Below are the code and all the weights of a small trained network. Each question names an input and a target symbol and asks about switching units off, where a switched-off unit gives its printed mean instead of its output.

import numpy as np


def w(rows, s, z=0):
    codes = np.array(rows[::2]) - 128.0
    scale = np.full(codes.shape[1], s)
    scale[-1] = z or s
    return codes * scale


def norm(h):
    return h / np.sqrt((h * h).mean(-1, keepdims=True) + 1e-5)


def f(y):
    return np.maximum(y, 0)


def softmax(a):
    e = np.exp(a - a.max(-1, keepdims=True))
    return e / e.sum(-1, keepdims=True)


def log_softmax(a):
    a = a - a.max(-1, keepdims=True)
    return a - np.log(np.exp(a).sum(-1, keepdims=True))


def net(x, mask):
    ids = ['αγδεζθμπ'.index(c) for c in x.split()]
    T = len(ids)
    res = E[ids] + P[:T]
    q, k, v = (norm(res) @ M[0].T for M in (Q, K, V))
    z = softmax(np.where(np.tri(T) > 0, q @ k.T / 3**0.5, -1e9)) @ v
    res = res + np.where(mask[0], z, O[0][:, -1]) @ O[0][:, :-1]
    y = f(norm(res) @ A[0][:, :-1].T + A[0][:, -1])
    res = res + np.where(mask[1:9], y, B[0][:, -1]) @ B[0][:, :-1]
    return log_softmax(norm(res)[-1] @ U[:, :-1].T + U[:, -1])


Q, K, V, O, A, B = {}, {}, {}, {}, {}, {}
E = w([
[191,79,134,152,88,84,137],'α',
[190,96,169,66,124,164,223],'γ',
[81,124,97,199,113,152,148],'δ',
[80,199,98,160,96,79,8],'ε',
[103,76,117,194,178,60,68],'ζ',
[36,143,62,100,160,89,169],'θ',
[80,163,250,136,34,113,57],'μ',
[103,145,143,176,117,179,152],'π',
],0.02)
P = w([
[197,190,119,166,49,149,154],'0',
[119,47,186,164,125,81,155],'1',
[163,24,132,254,133,90,111],'2',
[144,118,251,205,122,40,163],'3',
[117,148,166,169,102,99,212],'4',
[89,144,172,174,99,252,176],'5',
[115,155,171,159,107,115,208],'6',
[91,149,176,132,101,166,170],'7',
],0.0081)
Q[0] = w([
[189,155,106,2,177,176,19],'head 1',
[88,199,137,177,120,73,127],'head 1',
[159,86,153,68,75,130,136],'head 1',
],0.0088)
K[0] = w([
[82,3,210,113,197,111,110],'head 1',
[175,226,119,77,22,118,64],'head 1',
[76,97,227,87,148,151,140],'head 1',
],0.0053)
V[0] = w([
[69,36,225,254,249,55,150],'head 1',
[49,245,95,58,97,183,102],'head 1',
[212,153,237,192,89,191,124],'head 1',
],0.0062)
O[0] = w([
[178,58,150,168,143,144,255,137],'head 1',
[216,198,10,155,65,164,92,246],'head 1',
[26,63,125,128,55,135,75,1],'head 1',
],0.0098,0.0044)
A[0] = w([
[69,59,119,95,79,27,122,187],'neuron 1',
[99,89,66,87,77,148,117,2],'neuron 2',
[131,152,207,56,70,165,89,66],'neuron 3',
[149,211,157,60,190,146,200,231],'neuron 4',
[138,80,149,1,104,203,156,36],'neuron 5',
[67,85,16,185,86,139,93,39],'neuron 6',
[203,132,102,107,44,55,119,194],'neuron 7',
[229,202,98,174,99,116,149,249],'neuron 8',
],0.008,0.0024)
B[0] = w([
[69,156,173,116,46,232,123,177],'neuron 1',
[160,172,31,175,34,141,167,140],'neuron 2',
[198,178,172,183,114,87,223,141],'neuron 3',
[186,68,134,202,141,161,122,204],'neuron 4',
[197,2,142,172,129,95,217,133],'neuron 5',
[117,81,134,77,67,41,143,192],'neuron 6',
[71,163,93,144,167,148,28,182],'neuron 7',
[126,32,85,84,222,131,70,255],'neuron 8',
],0.0078,0.0089)
U = w([
[69,114,170,103,158,169,147,121],'α',
[98,106,148,87,132,117,170,17],'γ',
[113,120,125,145,107,123,166,3],'δ',
[96,163,76,100,127,120,55,174],'ε',
[174,62,169,166,154,104,253,136],'ζ',
[172,121,50,156,229,142,136,119],'θ',
[107,96,115,117,108,124,157,46],'μ',
[136,174,167,166,42,114,151,204],'π',
],0.011,0.0031)

Each question gives the input, a string of symbols that net reads in full, and the target symbol t.
The units are the heads (3 rows each of Q, K, V and O) and the neurons (one row each of A and B). Each row of codes is followed by its name. A weight is (code - 128) times the scale printed after its matrix; where a second scale follows, it is the last column's (O, A, B and U).
mask holds one flag per unit, heads first, then neurons. A switched-off unit (its flag False) gives its mean, the last column of its rows in O or B, instead of its output. The means were averaged over made-up inputs and are rounded, as every weight is.
A unit's drop is (log p(t) with every unit on - log p(t) with that unit switched off) / (log p(t) with every unit on - log p(t) with every unit switched off).
The circuit of an input: a set's keep is (log p(t) with only the set's units on - log p(t) with every unit switched off) / (log p(t) with every unit on - log p(t) with every unit switched off). Starting from all 9 units, units are removed one at a time, each time the one whose removal leaves the highest keep (on an exact tie, the one counted first), for as long as the keep stays at least 0.8.
circuit, biggest first: the units of the circuit, biggest drop first
unit that matters most: the unit with the biggest drop
top k neurons: the k neurons with the biggest drops, biggest first
drop of u: that unit's drop, to one decimal
input π ε ζ θ α δ, target π: circuit, biggest first -> [head 1; neuron 8]
input θ θ γ ε α, target θ: unit that matters most -> neuron 7
input π θ θ θ θ ζ ε π, target π: circuit, biggest first -> [head 1; neuron 7; neuron 8]
input ε θ π γ α, target ε: circuit, biggest first -> [head 1; neuron 7]
input ε δ μ θ θ π α, target ε: circuit, biggest first -> [neuron 7; head 1]
input π ζ α, target π: top 2 neurons -> [neuron 8; neuron 1]
input π θ ε π, target π: circuit, biggest first -> [head 1; neuron 8]
input ζ ε θ γ ζ ζ, target ζ: top 2 neurons -> [neuron 8; neuron 7]
input θ θ θ ζ θ ζ α, target θ: top 2 neurons -> [neuron 7; neuron 8]
input π π θ θ, target π: drop of neuron 1 -> 0.1
input π α δ ζ, target π: drop of head 1 -> 1.0
input ε π ε ζ ζ θ ζ ζ, target ε: drop of head 1 -> 0.8
